Below is a small trained network, with its code and all its weights. Each question gives an input and a class and asks what happens when units are switched off, that is, made to give their printed mean instead of their output.

import numpy as np


def w(rows, s, z=0):
    codes = np.array(rows[::2]) - 128.0
    scale = np.full(codes.shape[1], s)
    scale[-1] = z or s
    return codes * scale


def f(y):
    return y / 2 * (1 + np.tanh(0.7978845608 * (y + 0.044715 * y**3)))


def log_softmax(a):
    a = a - a.max(-1, keepdims=True)
    return a - np.log(np.exp(a).sum(-1, keepdims=True))


def net(x, mask):
    res = np.array(x, float).reshape(1, 5) / 4 @ E
    y = f(res @ A[0][:, :-1].T + A[0][:, -1])
    res = res + np.where(mask, y, B[0][:, -1]) @ B[0][:, :-1]
    return log_softmax(res[-1] @ U[:, :-1].T + U[:, -1])


A, B = {}, {}
E = w([
[82,207,169,164,91,216,76,101,116,190,136,139],'x0',
[161,94,100,149,99,157,41,149,49,175,127,187],'x1',
[99,115,158,45,150,174,144,170,119,210,161,115],'x2',
[154,179,100,159,250,175,104,130,123,127,112,105],'x3',
[91,127,31,143,122,143,135,186,176,63,176,82],'x4',
],0.012)
A[0] = w([
[69,145,137,73,162,109,138,194,97,193,196,157,112],'N0',
[104,178,208,186,81,155,61,120,174,127,189,140,29],'N1',
[159,170,132,171,255,202,101,151,131,99,159,75,95],'N2',
[159,91,66,132,114,113,26,165,47,159,148,162,90],'N3',
[140,194,104,167,93,77,126,111,97,101,117,120,40],'N4',
[69,175,122,168,97,207,140,54,123,161,154,135,161],'N5',
[155,177,68,162,106,110,127,111,150,90,110,176,4],'N6',
[66,118,162,129,9,85,144,168,147,119,177,156,63],'N7',
[89,149,39,148,90,156,94,214,151,82,151,68,8],'N8',
[203,121,105,56,116,93,135,146,121,123,73,128,150],'N9',
[105,97,146,200,133,100,93,43,125,102,149,155,62],'N10',
],0.0085,0.0017)
B[0] = w([
[39,32,166,165,108,155,140,73,87,104,162,122,205],'N0',
[177,64,114,90,154,122,92,200,155,139,121,89,229],'N1',
[122,135,117,126,128,135,153,161,104,172,62,193,255],'N2',
[129,206,183,38,64,131,151,46,210,112,120,157,251],'N3',
[55,88,171,115,211,220,110,68,118,94,129,78,175],'N4',
[207,84,151,157,80,74,113,183,168,72,168,168,243],'N5',
[110,120,118,137,158,231,113,120,133,141,119,117,184],'N6',
[114,177,57,120,156,128,102,123,100,255,54,219,248],'N7',
[154,190,137,175,119,63,119,125,91,194,208,69,253],'N8',
[195,68,152,65,177,128,93,158,117,133,154,151,184],'N9',
[69,136,180,197,162,176,86,77,91,103,139,111,183],'N10',
],0.0085,0.0097)
U = w([
[102,151,84,143,140,122,126,162,84,182,57,165,64],'0',
[42,59,144,153,160,199,108,84,80,128,221,94,94],'1',
[154,152,182,156,129,66,118,111,70,168,172,81,253],'2',
[189,42,102,121,131,108,73,180,204,110,163,113,65],'3',
[99,194,163,92,88,139,195,112,255,123,125,100,145],'4',
],0.0093,0.003)

Each question gives the input, the list of numbers given to net, and the class t.
The units are the neurons (one row each of A and B). Each row of codes is followed by its name. A weight is (code - 128) times the scale printed after its matrix; where a second scale follows, it is the last column's (A, B and U).
mask holds one flag per neuron, in row order. A switched-off neuron (its flag False) gives its mean, the last column of its row in B, instead of its output. The means were averaged over made-up inputs and are rounded, as every weight is.
A unit's drop is (log p(t) with every unit on - log p(t) with that unit switched off) / (log p(t) with every unit on - log p(t) with every unit switched off).
The circuit of an input: a set's keep is (log p(t) with only the set's units on - log p(t) with every unit switched off) / (log p(t) with every unit on - log p(t) with every unit switched off). Starting from all 11 units, units are removed one at a time, each time the one whose removal leaves the highest keep (on an exact tie, the one counted first), for as long as the keep stays at least 0.8.
units of the circuit, in order: the units of the circuit, biggest drop first
most important unit: the unit with the biggest drop
top k neurons: the k neurons with the biggest drops, biggest first
drop of u: that unit's drop, to one decimal
input [6,6,4,4,7], class 2: most important unit	N8
input [8,-7,-4,-5,-5], class 3: units of the circuit, in order	N1, N5
input [6,0,2,-5,3], class 3: top 2 neurons	N5, N1
input [6,1,-8,-8,-6], class 0: top 3 neurons	N7, N0, N8
input [-3,5,6,1,-2], class 1: top 2 neurons	N0, N5
input [-4,1,-6,2,6], class 1: top 2 neurons	N6, N4
input [6,-2,-3,2,4], class 3: units of the circuit, in order	N5, N1
input [3,-4,-4,-6,4], class 0: top 2 neurons	N7, N3
input [-5,-3,-2,-6,1], class 0: top 2 neurons	N7, N5
input [-3,-4,-5,-6,8], class 2: top 2 neurons	N8, N2
input [2,-6,-1,8,-7], class 0: top 2 neurons	N2, N3
input [7,6,-3,2,-6], class 3: top 2 neurons	N1, N5
input [-8,0,8,-5,7], class 1: top 2 neurons	N0, N5
input [-2,-8,-2,-8,8], class 0: top neuron	N7
input [2,-4,-3,4,7], class 2: top 3 neurons	N8, N7, N3
input [6,8,0,4,-6], class 4: top 2 neurons	N3, N8
input [8,-3,-2,8,6], class 0: top 2 neurons	N2, N9
input [5,-1,3,7,8], class 2: drop of N5	0.2
input [-1,0,6,-1,2], class 1: drop of N4	0.0
input [-7,-6,-3,8,7], class 0: drop of N3	0.1
input [-8,-8,2,3,-5], class 3: most important unit	N9
input [-7,-5,7,0,-1], class 1: drop of N3	0.2
